Below are the code and all the weights of a small trained network. Each question names an input and a class and asks about switching units off, where a switched-off unit gives its printed mean instead of its output.

import numpy as np


def w(rows, s, z=0):
    codes = np.array(rows[::2]) - 128.0
    scale = np.full(codes.shape[1], s)
    scale[-1] = z or s
    return codes * scale


def f(y):
    return np.maximum(y, 0)


def log_softmax(a):
    a = a - a.max(-1, keepdims=True)
    return a - np.log(np.exp(a).sum(-1, keepdims=True))


def net(x, mask):
    res = np.array(x, float).reshape(1, 7) / 4 @ E
    y = f(res @ A[0][:, :-1].T + A[0][:, -1])
    res = res + np.where(mask, y, B[0][:, -1]) @ B[0][:, :-1]
    return log_softmax(res[-1] @ U[:, :-1].T + U[:, -1])


A, B = {}, {}
E = w([
[103,172,178,6,108,102],'x0',
[228,122,100,93,91,225],'x1',
[129,126,125,127,127,124],'x2',
[130,127,132,129,126,127],'x3',
[131,124,128,130,119,114],'x4',
[122,138,118,127,139,151],'x5',
[55,43,138,109,66,170],'x6',
],0.014)
A[0] = w([
[83,120,102,220,152,102,198],'neuron 0',
[73,5,129,129,59,194,126],'neuron 1',
[55,60,127,116,74,172,155],'neuron 2',
[120,79,122,227,179,123,195],'neuron 3',
[218,127,137,43,86,168,74],'neuron 4',
[161,200,133,129,176,75,253],'neuron 5',
[68,170,182,99,148,101,139],'neuron 6',
[73,65,114,98,158,132,130],'neuron 7',
[186,96,89,169,111,158,114],'neuron 8',
[215,75,136,195,98,188,143],'neuron 9',
],0.018,0.007)
B[0] = w([
[171,138,67,88,51,138,206],'neuron 0',
[113,89,38,43,139,88,254],'neuron 1',
[121,14,171,105,100,110,227],'neuron 2',
[171,135,72,142,74,173,217],'neuron 3',
[178,129,47,142,45,156,234],'neuron 4',
[119,250,101,120,164,138,222],'neuron 5',
[57,123,155,100,116,95,193],'neuron 6',
[86,79,142,143,100,137,177],'neuron 7',
[129,141,178,139,210,105,201],'neuron 8',
[120,162,101,125,243,108,234],'neuron 9',
],0.024)
U = w([
[157,163,83,171,54,221,253],'0',
[17,130,82,59,180,125,150],'1',
[148,44,73,129,51,190,155],'2',
[2,60,177,122,88,148,28],'3',
[142,138,123,182,201,193,34],'4',
],0.0098,0.0042)

Each question gives the input, the list of numbers given to net, and the class t.
The units are the neurons (one row each of A and B). Each row of codes is followed by its name. A weight is (code - 128) times the scale printed after its matrix; where a second scale follows, it is the last column's (A, B and U).
mask holds one flag per neuron, in row order. A switched-off neuron (its flag False) gives its mean, the last column of its row in B, instead of its output. The means were averaged over made-up inputs and are rounded, as every weight is.
A unit's drop is (log p(t) with every unit on - log p(t) with that unit switched off) / (log p(t) with every unit on - log p(t) with every unit switched off).
The circuit of an input: a set's keep is (log p(t) with only the set's units on - log p(t) with every unit switched off) / (log p(t) with every unit on - log p(t) with every unit switched off). Starting from all 10 units, units are removed one at a time, each time the one whose removal leaves the highest keep (on an exact tie, the one counted first), for as long as the keep stays at least 0.8.
circuit, biggest first: the units of the circuit, biggest drop first
unit that matters most: the unit with the biggest drop
top k neurons: the k neurons with the biggest drops, biggest first
drop of u: that unit's drop, to one decimal
input [-7,-1,8,5,3,8,-6], class 0: circuit, biggest first	[neuron 3]
input [0,-8,0,1,-4,3,8], class 2: top 3 neurons	[neuron 0; neuron 1; neuron 3]
input [4,-1,1,7,7,-3,1], class 3: top 3 neurons	[neuron 9; neuron 1; neuron 5]
input [-7,1,-8,-4,-4,-6,5], class 1: top 3 neurons	[neuron 9; neuron 4; neuron 1]
input [-1,8,-1,-2,1,8,-4], class 4: top 2 neurons	[neuron 9; neuron 8]
input [-3,0,-8,2,-3,5,-2], class 0: top 3 neurons	[neuron 1; neuron 3; neuron 0]
input [0,2,0,0,-8,0,-4], class 4: circuit, biggest first	[neuron 1; neuron 0]
input [-7,1,5,5,6,5,0], class 4: top 3 neurons	[neuron 9; neuron 8; neuron 4]
input [-1,4,5,5,3,-2,0], class 4: top 3 neurons	[neuron 1; neuron 6; neuron 2]
input [1,1,-7,5,5,5,5], class 2: top 2 neurons	[neuron 9; neuron 5]
input [0,1,-6,-4,-4,-3,-1], class 4: top 4 neurons	[neuron 1; neuron 4; neuron 0; neuron 3]
input [1,2,8,-7,8,-5,2], class 2: top 2 neurons	[neuron 5; neuron 9]
input [1,-5,-8,5,5,7,2], class 3: top 3 neurons	[neuron 4; neuron 6; neuron 9]
input [-6,-2,-4,2,0,-5,1], class 2: unit that matters most	neuron 5
input [-2,0,-7,4,-6,1,-3], class 0: top 2 neurons	[neuron 1; neuron 9]
input [0,-8,5,6,-7,7,8], class 2: top 3 neurons	[neuron 0; neuron 1; neuron 3]
input [6,6,-1,8,2,8,0], class 0: drop of neuron 1	0.6
input [-8,5,0,-8,1,1,-1], class 4: drop of neuron 1	0.0
input [-6,7,6,-6,7,2,1], class 1: drop of neuron 9	0.2
input [6,-1,2,1,7,0,8], class 3: unit that matters most	neuron 2
